Small tables with named rows and columns. After each table, cells are looked up by row and column.

Table rim
cols = sed, dazevod
gak: [295, 532]
nutebe: [-18, 858]
tov: [-304, -78]
pezelo: [-513, -88]
ler: [-79, 963]
sikan: [36, -251]
bebiro: [-142, -326]
zuf: [22, -533]
tavaz: [206, -298]
birek: [-238, 131]
sava: [-309, -484]
vam: [-380, -570]
rivugu: [-399, -515]
rusom: [167, -201]

sed of nutebe = -18
sed of sava = -309
dazevod of vam = -570
dazevod of tavaz = -298
sed of gak = 295
dazevod of gak = 532
sed of rivugu = -399
dazevod of pezelo = -88
dazevod of bebiro = -326
dazevod of rusom = -201
dazevod of nutebe = 858
sed of pezelo = -513
sed of vam = -380
sed of ler = -79
dazevod of birek = 131
sed of tov = -304
dazevod of zuf = -533
dazevod of sikan = -251
dazevod of tov = -78

Table vego
|  | fel | tusom | kekud | fab | ragumi | venale | vok | kon | sapovi |
|---|---|---|---|---|---|---|---|---|---|
| taz | 127 | 134 | 122 | 107 | 112 | 119 | 111 | 154 | 128 |
| someraz | 160 | 105 | 133 | 170 | 160 | 130 | 97 | 138 | 159 |
| mamubi | 110 | 120 | 154 | 97 | 105 | 227 | 63 | 117 | 93 |
| pova | 119 | 125 | 123 | 143 | 95 | 112 | 141 | 136 | 91 |
| zetiz | 116 | 184 | 137 | 100 | 97 | 162 | 106 | 92 | 161 |
| gup | 197 | 117 | 152 | 140 | 182 | 92 | 149 | 140 | 108 |
| gel | 172 | 123 | 121 | 179 | 145 | 104 | 175 | 216 | 127 |
| tof | 149 | 106 | 135 | 91 | 99 | 149 | 87 | 124 | 129 |
| digife | 118 | 109 | 158 | 94 | 94 | 97 | 63 | 104 | 78 |
| badefis | 116 | 118 | 165 | 206 | 132 | 121 | 146 | 113 | 155 |

What is the ragumi of digife in vego?
94
What is the ragumi of pova in vego?
95
What is the kon of badefis in vego?
113
What is the kekud of tof in vego?
135
What is the venale of badefis in vego?
121
What is the fel of badefis in vego?
116
What is the venale of gup in vego?
92
What is the vok of tof in vego?
87
What is the sapovi of badefis in vego?
155
What is the venale of digife in vego?
97
What is the tusom of zetiz in vego?
184
What is the tusom of gup in vego?
117
What is the vok of pova in vego?
141
What is the sapovi of zetiz in vego?
161
What is the tusom of gel in vego?
123
What is the kekud of gel in vego?
121
What is the ragumi of gup in vego?
182

pogama.tsv
	nizena	pezok	sofuref	pupud
nanezak	103	425	306	607
givuber	166	428	286	604
berakig	680	748	306	262
rovinu	719	923	349	112
sakine	361	530	557	345
mun	443	527	436	412
gedam	154	335	729	483
vuke	411	357	545	551
gebab	708	851	200	242
damasen	716	735	397	255
lis	283	361	543	596

pupud of gedam = 483
pezok of damasen = 735
pezok of berakig = 748
pezok of sakine = 530
sofuref of rovinu = 349
pezok of vuke = 357
pupud of nanezak = 607
sofuref of lis = 543
pupud of mun = 412
pezok of gedam = 335
nizena of gebab = 708
sofuref of sakine = 557
sofuref of mun = 436
pezok of gebab = 851
sofuref of gebab = 200
nizena of lis = 283
nizena of sakine = 361
pupud of lis = 596

goso =
	soniri	teguzu	tevalor	gatel	demumet	serege	zeg	mut	lipa
zik	47	109	78	97	154	86	115	55	119
muvalo	178	111	117	105	79	78	135	79	115
nel	129	87	107	108	108	69	120	79	121
zukota	23	103	90	106	167	63	116	38	118
rufalo	114	119	101	80	114	89	121	50	59
sagemav	76	98	92	115	136	75	113	53	109
pud	104	99	99	92	119	77	123	65	114
sisa	240	127	131	49	20	89	144	79	153
lezote	69	97	83	131	154	82	114	61	145
vos	149	106	108	86	90	85	118	86	116
ker	52	93	91	114	163	71	112	48	69
pap	147	113	90	76	107	73	126	57	125
dalo	137	126	104	100	98	80	128	89	68
pinu	166	107	115	100	76	78	129	95	66

mut of vos: 86
tevalor of sisa: 131
serege of sagemav: 75
soniri of vos: 149
gatel of pinu: 100
zeg of pap: 126
lipa of dalo: 68
demumet of vos: 90
tevalor of zik: 78
mut of zukota: 38
gatel of pap: 76
demumet of rufalo: 114
lipa of sisa: 153
mut of muvalo: 79
gatel of rufalo: 80
gatel of zik: 97
demumet of muvalo: 79
tevalor of muvalo: 117

Table rur
         mapok   mur   tek   nep  roraz   pas   teg   faf  pudeg  vamo
sedon     1963  6039  1843  1892   7911  7924  1559  8638   5437  7753
tirar     2715  6044  8142  9178   8745  7656  3551  6047   2383  6943
rifopa    5606  6782  8178  7232   4354  2617  5584  8886   9431  3431
futiv     8075  1947  5750  8866   7968  4384  4310  6992   2852  3819
zef       2208  4561  8814  2684   1989  6835  4039  6436   4357  3634
vasorab   3980  8215  6357  4122   2334  3924  9692  8404   1486  3423
tiser     4904  6293  4315  6523   6955  1876  6433  4222   3274  3994
tulaz     4825  5633  4670  6138   3979  8901  4074  8833   7676  7431
mis       7097  1680  5979  2976   8305  2988  5011  4649   8513  8666

pudeg of sedon: 5437
vamo of tirar: 6943
nep of tirar: 9178
teg of tirar: 3551
pas of futiv: 4384
pas of tiser: 1876
faf of tulaz: 8833
roraz of sedon: 7911
mur of vasorab: 8215
faf of tiser: 4222
pudeg of zef: 4357
pas of tulaz: 8901
vamo of futiv: 3819
teg of futiv: 4310
roraz of vasorab: 2334
roraz of tirar: 8745
mur of sedon: 6039
tek of tiser: 4315
roraz of zef: 1989
vamo of vasorab: 3423
Which row has the largest nep? tirar

gelo.tsv
	sikete	bez	sif	pori	genif	legan
zonedup	0.0	-0.1	0.1	-0.1	-0.1	-0.1
remenok	0.4	0.0	0.6	-0.2	0.1	-0.8
rusidu	0.3	-0.2	0.6	-0.1	-0.1	-0.4

What is the genif of remenok in gelo?
0.1
What is the sif of zonedup in gelo?
0.1
What is the bez of rusidu in gelo?
-0.2
What is the pori of remenok in gelo?
-0.2
What is the sikete of remenok in gelo?
0.4
What is the sikete of rusidu in gelo?
0.3
What is the sif of rusidu in gelo?
0.6
What is the pori of rusidu in gelo?
-0.1
What is the sif of remenok in gelo?
0.6
What is the legan of rusidu in gelo?
-0.4

falizeg:
	vufete	posig	zalogu	dem	sazu	duv	pilad	foro
nopu	-537	247	-178	-197	228	-75	-612	-409
pipulet	-223	-537	-308	-398	-387	-267	-85	-290
pak	-337	596	-204	-290	-130	-514	-507	-334
kub	-195	-450	-491	-228	-489	-514	-296	-200
vev	-280	-450	-387	-382	-335	-239	-32	-275
zad	-166	-101	-256	-166	-182	-184	-243	-275
taf	-337	-101	-126	-259	-335	-267	-32	-185
ked	-366	-275	-308	-367	-233	-239	-190	-304
vak	-309	857	-256	-290	-335	-322	-348	-334
tase	-252	73	-204	-213	-233	-294	-243	-290
nuse	5	-275	-334	-305	-796	-349	232	-200
bis	-366	-101	-543	-243	-28	-184	-612	-379

duv of ked: -239
pilad of kub: -296
duv of nopu: -75
sazu of pipulet: -387
duv of vak: -322
foro of taf: -185
pilad of pipulet: -85
posig of taf: -101
Which row has the largest foro? taf

gim.csv
,gupip,rimili,ramuza,pevo,kiv,kinepub,meves,labonu,ran
rel,155,-155,223,236,164,218,-41,0,-85
tudo,98,-57,200,159,-123,190,62,113,92
zoz,316,121,199,14,30,237,201,139,78
zez,38,41,219,-108,-36,149,64,280,56
vaz,91,33,231,83,28,3,-88,-21,9
lavuzet,-206,532,-797,179,591,-344,561,83,469
vazuf,155,103,296,-63,-101,-32,-201,-60,3

What is the kinepub of lavuzet in gim?
-344
What is the ramuza of vazuf in gim?
296
What is the pevo of zez in gim?
-108
What is the rimili of rel in gim?
-155
What is the kinepub of vaz in gim?
3
What is the kinepub of tudo in gim?
190
What is the meves of lavuzet in gim?
561
What is the rimili of zez in gim?
41
What is the labonu of zoz in gim?
139
What is the meves of tudo in gim?
62
What is the ramuza of rel in gim?
223
What is the gupip of zoz in gim?
316
What is the ran of vazuf in gim?
3
What is the meves of zoz in gim?
201
What is the ran of zez in gim?
56
What is the ran of lavuzet in gim?
469
Row with the largest pevo: rel

gatavat.csv
,dol,rodusin,mol,nokal
puf,1.410,-1.941,-4.217,-3.762
lidi,-1.869,-1.502,-0.697,1.526
reni,0.309,1.240,-0.192,0.865
metise,-2.224,-0.699,2.146,1.540
zum,4.559,6.945,-1.250,1.014
buga,0.277,-2.470,-3.250,-2.542
vef,-1.828,-0.823,-1.496,0.221
pefi,-3.574,0.362,4.183,1.958
ditobem,-1.141,1.230,-2.106,-0.198
pitaka,-1.851,-0.411,2.107,0.183
neti,-0.974,-0.955,-0.231,-0.028
suv,2.095,-1.531,-5.514,-4.227
tumov,0.247,1.679,-1.349,0.646

What is the rodusin of lidi in gatavat? -1.502
What is the rodusin of pitaka in gatavat? -0.411
What is the mol of reni in gatavat? -0.192
What is the mol of neti in gatavat? -0.231
What is the nokal of ditobem in gatavat? -0.198
What is the dol of buga in gatavat? 0.277
Row with the largest dol: zum

perukam =
fields: lif, sulibe, bos, ked, sovuni, pof, kud
mafan: [65.04, 13.72, 70.93, 85.02, 73.89, 63.71, 68.50]
nife: [59.67, 20.38, 70.06, 76.83, 71.94, 59.29, 67.67]
fal: [77.08, 26.42, 67.12, 62.94, 71.52, 50.72, 66.87]
toz: [77.32, 53.97, 64.90, 22.37, 68.89, 26.75, 64.87]
kiko: [67.28, 62.02, 64.79, 13.50, 67.89, 22.50, 63.02]
sudir: [54.70, 36.83, 71.18, 53.87, 71.18, 44.91, 67.83]

What is the sovuni of mafan in perukam?
73.89
What is the ked of toz in perukam?
22.37
What is the pof of sudir in perukam?
44.91
What is the sovuni of nife in perukam?
71.94
What is the sulibe of toz in perukam?
53.97
What is the bos of sudir in perukam?
71.18
What is the lif of mafan in perukam?
65.04
What is the sulibe of fal in perukam?
26.42
What is the sulibe of mafan in perukam?
13.72
What is the kud of mafan in perukam?
68.50

